Below are the code and all the weights of a small trained network. Each question names an input and a target symbol and asks about switching units off, where a switched-off unit gives its printed mean instead of its output.

import numpy as np


def w(rows, s, z=0):
    codes = np.array(rows[::2]) - 128.0
    scale = np.full(codes.shape[1], s)
    scale[-1] = z or s
    return codes * scale


def f(y):
    return np.maximum(y, 0)


def softmax(a):
    e = np.exp(a - a.max(-1, keepdims=True))
    return e / e.sum(-1, keepdims=True)


def log_softmax(a):
    a = a - a.max(-1, keepdims=True)
    return a - np.log(np.exp(a).sum(-1, keepdims=True))


def net(x, mask):
    ids = ['βεζθμφψ'.index(c) for c in x.split()]
    T = len(ids)
    res = E[ids] + P[:T]
    u = 0
    for l in range(2):
        r = res
        for j in range(2):
            rows = slice(3 * j, 3 * j + 3)
            q, k, v = (r @ M[l][rows].T for M in (Q, K, V))
            z = softmax(np.where(np.tri(T) > 0, q @ k.T / 3**0.5, -1e9)) @ v
            o = O[l][rows]
            res = res + np.where(mask[u + j], z, o[:, -1]) @ o[:, :-1]
        u += 2
        y = f(res @ A[l][:, :-1].T + A[l][:, -1])
        res = res + np.where(mask[u : u + 12], y, B[l][:, -1]) @ B[l][:, :-1]
        u += 12
    return log_softmax(res[-1] @ U[:, :-1].T + U[:, -1])


Q, K, V, O, A, B = {}, {}, {}, {}, {}, {}
E = w([
[216,100,205,113],'β',
[57,135,70,41],'ε',
[131,10,89,156],'ζ',
[128,108,193,220],'θ',
[182,178,91,250],'μ',
[125,198,229,143],'φ',
[214,108,123,162],'ψ',
],0.016)
P = w([
[58,148,172,215],'0',
[197,58,176,54],'1',
[63,169,144,229],'2',
[208,69,173,35],'3',
[71,187,131,237],'4',
[203,73,168,26],'5',
[77,203,105,230],'6',
[206,75,162,15],'7',
[73,219,103,228],'8',
[196,78,165,15],'9',
[85,238,85,233],'10',
[193,79,163,1],'11',
],0.0067)
Q[0] = w([
[198,130,189,136],'0.h1',
[199,50,236,52],'0.h1',
[133,106,240,2],'0.h1',
[113,57,111,200],'0.h2',
[198,2,247,140],'0.h2',
[170,133,115,111],'0.h2',
],0.0083)
K[0] = w([
[212,254,119,116],'0.h1',
[240,238,98,134],'0.h1',
[145,182,189,42],'0.h1',
[189,123,117,207],'0.h2',
[100,79,63,136],'0.h2',
[99,91,108,186],'0.h2',
],0.0075)
V[0] = w([
[140,237,103,147],'0.h1',
[51,162,146,122],'0.h1',
[141,138,67,170],'0.h1',
[137,254,140,136],'0.h2',
[125,195,142,176],'0.h2',
[179,125,124,128],'0.h2',
],0.0081)
O[0] = w([
[128,192,200,62,18],'0.h1',
[79,175,241,135,227],'0.h1',
[98,126,105,170,8],'0.h1',
[216,86,20,253,59],'0.h2',
[107,153,77,81,128],'0.h2',
[111,190,142,152,36],'0.h2',
],0.0052,0.0014)
A[0] = w([
[118,190,114,60,57],'0.n1',
[159,218,196,114,109],'0.n2',
[69,79,123,133,80],'0.n3',
[149,120,141,183,186],'0.n4',
[250,136,148,138,84],'0.n5',
[181,209,111,246,32],'0.n6',
[130,100,96,194,135],'0.n7',
[69,81,167,221,17],'0.n8',
[96,201,116,185,1],'0.n9',
[165,157,199,60,176],'0.n10',
[75,97,155,200,37],'0.n11',
[207,114,152,183,58],'0.n12',
],0.012,0.0038)
B[0] = w([
[56,90,127,126,201],'0.n1',
[111,8,30,195,210],'0.n2',
[129,147,124,189,178],'0.n3',
[82,67,155,97,212],'0.n4',
[24,114,162,131,205],'0.n5',
[245,183,182,115,226],'0.n6',
[91,183,173,63,185],'0.n7',
[111,116,133,59,214],'0.n8',
[199,131,80,17,181],'0.n9',
[155,95,62,163,254],'0.n10',
[120,98,75,27,191],'0.n11',
[1,147,152,133,205],'0.n12',
],0.0078,0.0064)
Q[1] = w([
[16,36,91,203],'1.h1',
[201,171,224,244],'1.h1',
[91,90,185,60],'1.h1',
[137,192,65,149],'1.h2',
[220,177,155,169],'1.h2',
[97,142,170,198],'1.h2',
],0.011)
K[1] = w([
[71,135,1,161],'1.h1',
[139,112,209,242],'1.h1',
[3,180,129,4],'1.h1',
[75,74,188,76],'1.h2',
[110,148,214,141],'1.h2',
[102,212,78,160],'1.h2',
],0.0094)
V[1] = w([
[68,145,102,113],'1.h1',
[87,124,212,130],'1.h1',
[95,153,134,186],'1.h1',
[94,182,70,168],'1.h2',
[254,6,173,77],'1.h2',
[176,100,112,138],'1.h2',
],0.0073)
O[1] = w([
[170,54,79,216,253],'1.h1',
[137,254,222,151,138],'1.h1',
[130,80,72,177,79],'1.h1',
[32,77,123,165,95],'1.h2',
[121,146,131,148,148],'1.h2',
[89,63,170,201,103],'1.h2',
],0.0065,0.0051)
A[1] = w([
[188,134,158,234,228],'1.n1',
[82,95,152,254,53],'1.n2',
[149,187,105,96,2],'1.n3',
[148,142,100,142,38],'1.n4',
[57,68,202,130,161],'1.n5',
[105,168,191,221,133],'1.n6',
[146,56,145,106,125],'1.n7',
[33,240,83,172,160],'1.n8',
[125,39,144,103,170],'1.n9',
[164,33,23,187,73],'1.n10',
[143,160,109,25,156],'1.n11',
[29,97,139,125,108],'1.n12',
],0.0087,0.0089)
B[1] = w([
[143,83,181,195,176],'1.n1',
[78,73,109,88,171],'1.n2',
[166,205,75,130,135],'1.n3',
[145,149,148,129,128],'1.n4',
[135,160,91,130,244],'1.n5',
[123,88,190,143,146],'1.n6',
[176,155,133,109,194],'1.n7',
[142,194,162,245,177],'1.n8',
[193,155,99,113,255],'1.n9',
[96,166,186,123,233],'1.n10',
[80,87,127,167,217],'1.n11',
[114,118,103,100,215],'1.n12',
],0.011,0.0098)
U = w([
[50,140,204,54,54],'β',
[133,108,32,58,254],'ε',
[169,183,130,109,31],'ζ',
[63,16,160,159,24],'θ',
[129,123,192,153,100],'μ',
[254,106,111,166,211],'φ',
[85,178,86,193,147],'ψ',
],0.0086,0.0029)

Each question gives the input, a string of symbols that net reads in full, and the target symbol t.
The units are the heads (3 rows each of Q, K, V and O) and the neurons (one row each of A and B). Each row of codes is followed by its name. A weight is (code - 128) times the scale printed after its matrix; where a second scale follows, it is the last column's (O, A, B and U).
mask holds one flag per unit, layer by layer, with each layer's heads first. A switched-off unit (its flag False) gives its mean, the last column of its rows in O or B, instead of its output. The means were averaged over made-up inputs and are rounded, as every weight is.
A unit's drop is (log p(t) with every unit on - log p(t) with that unit switched off) / (log p(t) with every unit on - log p(t) with every unit switched off).
The circuit of an input: a set's keep is (log p(t) with only the set's units on - log p(t) with every unit switched off) / (log p(t) with every unit on - log p(t) with every unit switched off). Starting from the 12 units with the biggest drops (on a tie, the unit counted first), units are removed one at a time, each time the one whose removal leaves the highest keep (on an exact tie, the one counted first), for as long as the keep stays at least 0.8.
units of the circuit, in order: the units of the circuit, biggest drop first
top k neurons: the k neurons with the biggest drops, biggest first
k most important neurons of layer l: the k neurons of layer l with the biggest drops, biggest first
drop when u is switched off: that unit's drop, to one decimal
input ψ φ ψ ψ, target θ: units of the circuit, in order => (0.n5, 0.n12)
input θ ε ε, target ψ: units of the circuit, in order => (1.n8, 0.n6)
input ε ε ψ ε ψ θ φ ε ε φ, target θ: 3 most important neurons of layer 1 => (1.n2, 1.n10, 1.n1)
input ε ε μ ζ θ ε β ε ε μ φ ψ, target θ: units of the circuit, in order => (0.n5)
input ε ε ε ε φ ψ θ ε μ φ ζ, target ε: units of the circuit, in order => (0.n11, 1.n8, 1.n1)
input ε ε ψ θ ε θ ζ ε φ θ, target θ: units of the circuit, in order => (1.n2, 0.n6, 1.h1)
input ε φ ε φ ψ ε ε φ ε ε μ, target ζ: units of the circuit, in order => (0.n6, 1.h1, 0.n7)
input ε θ θ φ β, target θ: top 2 neurons => (1.n2, 0.n5)
input ε ε μ ε ψ ε φ θ, target θ: top 3 neurons => (0.n9, 0.n2, 1.n2)
input θ β ε ψ ε φ ε θ θ β, target ε: top 4 neurons => (0.n5, 0.n12, 1.n9, 0.n6)
input ε μ φ ε ζ ε ζ θ φ ε ε θ, target ε: 3 most important neurons of layer 1 => (1.n9, 1.n2, 1.n5)
input ε θ ε θ ε φ ζ ψ β ε ε θ, target ε: 4 most important neurons of layer 0 => (0.n6, 0.n5, 0.n12, 0.n4)
input ε ψ ε φ θ ζ ε ε ζ ε ε ζ, target φ: 2 most important neurons of layer 1 => (1.n9, 1.n7)
input ε θ ε ε β φ ε, target ψ: units of the circuit, in order => (1.n8)
input ε ε ε θ ψ ε ε θ ε ε ζ, target ε: 2 most important neurons of layer 1 => (1.n8, 1.n1)
input ε ε θ ε β β, target ε: top 3 neurons => (0.n5, 0.n12, 0.n6)
input ε θ ζ θ ε φ ψ θ β, target θ: 2 most important neurons of layer 1 => (1.n2, 1.n1)
input ε ε μ ε β ε ψ, target μ: drop when 0.n6 is switched off => 0.4
input ψ ε ε ε ε θ ε ψ ε θ φ, target φ: drop when 0.n6 is switched off => 0.2
input ε φ ζ ψ ε ζ φ, target φ: drop when 0.n2 is switched off => 0.4
input θ β ψ ζ ε θ ε ζ, target φ: top neuron => (1.n9)
